Here is a tiny trained network, its code and every weight. The questions are about switching its units off for an input and a class, where a switched-off unit gives its printed mean instead of its output.

import numpy as np


def w(rows, s, z=0):
    codes = np.array(rows[::2]) - 128.0
    scale = np.full(codes.shape[1], s)
    scale[-1] = z or s
    return codes * scale


def norm(h):
    return h / np.sqrt((h * h).mean(-1, keepdims=True) + 1e-5)


def f(y):
    return y / 2 * (1 + np.tanh(0.7978845608 * (y + 0.044715 * y**3)))


def log_softmax(a):
    a = a - a.max(-1, keepdims=True)
    return a - np.log(np.exp(a).sum(-1, keepdims=True))


def net(x, mask):
    res = np.array(x, float).reshape(1, 7) / 4 @ E
    u = 0
    for l in range(3):
        y = f(norm(res) @ A[l][:, :-1].T + A[l][:, -1])
        res = res + np.where(mask[u : u + 6], y, B[l][:, -1]) @ B[l][:, :-1]
        u += 6
    return log_softmax(norm(res)[-1] @ U[:, :-1].T + U[:, -1])


A, B = {}, {}
E = w([
[178,26,153,187,250,218],'x0',
[207,171,30,100,23,98],'x1',
[179,140,58,120,154,10],'x2',
[187,116,146,251,209,206],'x3',
[99,145,1,182,140,162],'x4',
[129,81,186,84,148,231],'x5',
[207,120,77,44,215,189],'x6',
],0.0058)
A[0] = w([
[244,161,124,167,117,126,59],'0.n1',
[59,139,67,143,93,100,115],'0.n2',
[123,163,203,136,63,100,151],'0.n3',
[156,91,172,187,115,40,43],'0.n4',
[149,105,97,113,4,161,221],'0.n5',
[144,120,130,127,120,217,2],'0.n6',
],0.013,0.0025)
B[0] = w([
[123,139,79,171,90,139,188],'0.n1',
[125,171,79,157,129,118,223],'0.n2',
[194,204,140,118,122,122,227],'0.n3',
[216,104,172,182,131,163,198],'0.n4',
[81,141,73,112,99,131,253],'0.n5',
[127,3,171,126,117,106,182],'0.n6',
],0.014,0.0058)
A[1] = w([
[104,154,102,88,136,94,141],'1.n1',
[132,156,4,156,133,53,247],'1.n2',
[136,130,115,114,75,130,199],'1.n3',
[182,50,147,122,159,156,161],'1.n4',
[80,94,84,123,165,75,98],'1.n5',
[102,160,163,76,74,218,2],'1.n6',
],0.013,0.0011)
B[1] = w([
[146,187,111,60,141,87,155],'1.n1',
[23,213,78,154,13,149,253],'1.n2',
[176,154,56,126,154,136,158],'1.n3',
[93,71,148,72,56,242,201],'1.n4',
[200,254,148,103,197,214,144],'1.n5',
[2,142,63,75,71,151,151],'1.n6',
],0.01,0.011)
A[2] = w([
[104,46,168,110,183,142,122],'2.n1',
[104,187,3,155,191,186,247],'2.n2',
[161,84,58,131,61,170,250],'2.n3',
[152,133,155,66,120,87,114],'2.n4',
[135,117,110,115,160,125,66],'2.n5',
[110,82,57,250,168,135,162],'2.n6',
],0.012,0.0023)
B[2] = w([
[81,105,107,126,141,163,188],'2.n1',
[170,129,176,45,97,63,255],'2.n2',
[6,190,171,147,139,125,242],'2.n3',
[149,173,86,55,169,118,130],'2.n4',
[122,108,202,123,121,142,115],'2.n5',
[123,172,118,27,84,157,174],'2.n6',
],0.016,0.0093)
U = w([
[200,94,135,64,210,77,89],'0',
[57,213,81,74,31,74,195],'1',
[125,14,64,163,187,34,3],'2',
[34,12,152,111,137,210,175],'3',
[216,130,143,239,130,112,78],'4',
],0.011,0.0042)

Each question gives the input, the list of numbers given to net, and the class t.
The units are the neurons (one row each of A and B). Each row of codes is followed by its name. A weight is (code - 128) times the scale printed after its matrix; where a second scale follows, it is the last column's (A, B and U).
mask holds one flag per neuron, layer by layer. A switched-off neuron (its flag False) gives its mean, the last column of its row in B, instead of its output. The means were averaged over made-up inputs and are rounded, as every weight is.
A unit's drop is (log p(t) with every unit on - log p(t) with that unit switched off) / (log p(t) with every unit on - log p(t) with every unit switched off).
The circuit of an input: a set's keep is (log p(t) with only the set's units on - log p(t) with every unit switched off) / (log p(t) with every unit on - log p(t) with every unit switched off). Starting from the 12 units with the biggest drops (on a tie, the unit counted first), units are removed one at a time, each time the one whose removal leaves the highest keep (on an exact tie, the one counted first), for as long as the keep stays at least 0.8.
circuit, biggest first: the units of the circuit, biggest drop first
most important unit: the unit with the biggest drop
top k neurons: the k neurons with the biggest drops, biggest first
k most important neurons of layer l: the k neurons of layer l with the biggest drops, biggest first
drop when u is switched off: that unit's drop, to one decimal
input [0,1,-3,-2,0,8,-1], class 3: circuit, biggest first => 0.n6, 1.n2
input [1,-3,3,1,0,-6,-6], class 4: circuit, biggest first => 0.n4, 1.n2
input [-5,-2,4,4,3,5,8], class 3: top 2 neurons => 0.n5, 0.n2
input [8,3,-5,-6,-6,7,-5], class 3: circuit, biggest first => 1.n2, 2.n2
input [3,-7,-5,-8,-4,5,-2], class 3: most important unit => 1.n2
input [5,-5,-2,-7,1,-5,-8], class 4: top 4 neurons => 0.n4, 0.n5, 0.n3, 1.n2
input [-2,-1,-6,-4,-1,6,3], class 3: 2 most important neurons of layer 0 => 0.n6, 0.n2
input [-7,-7,-1,8,1,6,-7], class 4: 2 most important neurons of layer 0 => 0.n3, 0.n5
input [-2,-7,0,-6,-5,-5,-8], class 4: 2 most important neurons of layer 0 => 0.n4, 0.n5
input [2,-4,8,1,-4,-7,-5], class 4: drop when 0.n4 is switched off => 0.6
input [-4,-2,5,8,-5,-5,-5], class 4: drop when 0.n4 is switched off => 0.3
input [-6,2,4,7,-8,5,-4], class 4: drop when 0.n4 is switched off => 0.2
input [7,4,-6,5,3,1,-3], class 3: drop when 0.n4 is switched off => 0.0
input [4,-1,1,-1,-4,0,-8], class 4: most important neuron of layer 0 => 0.n3
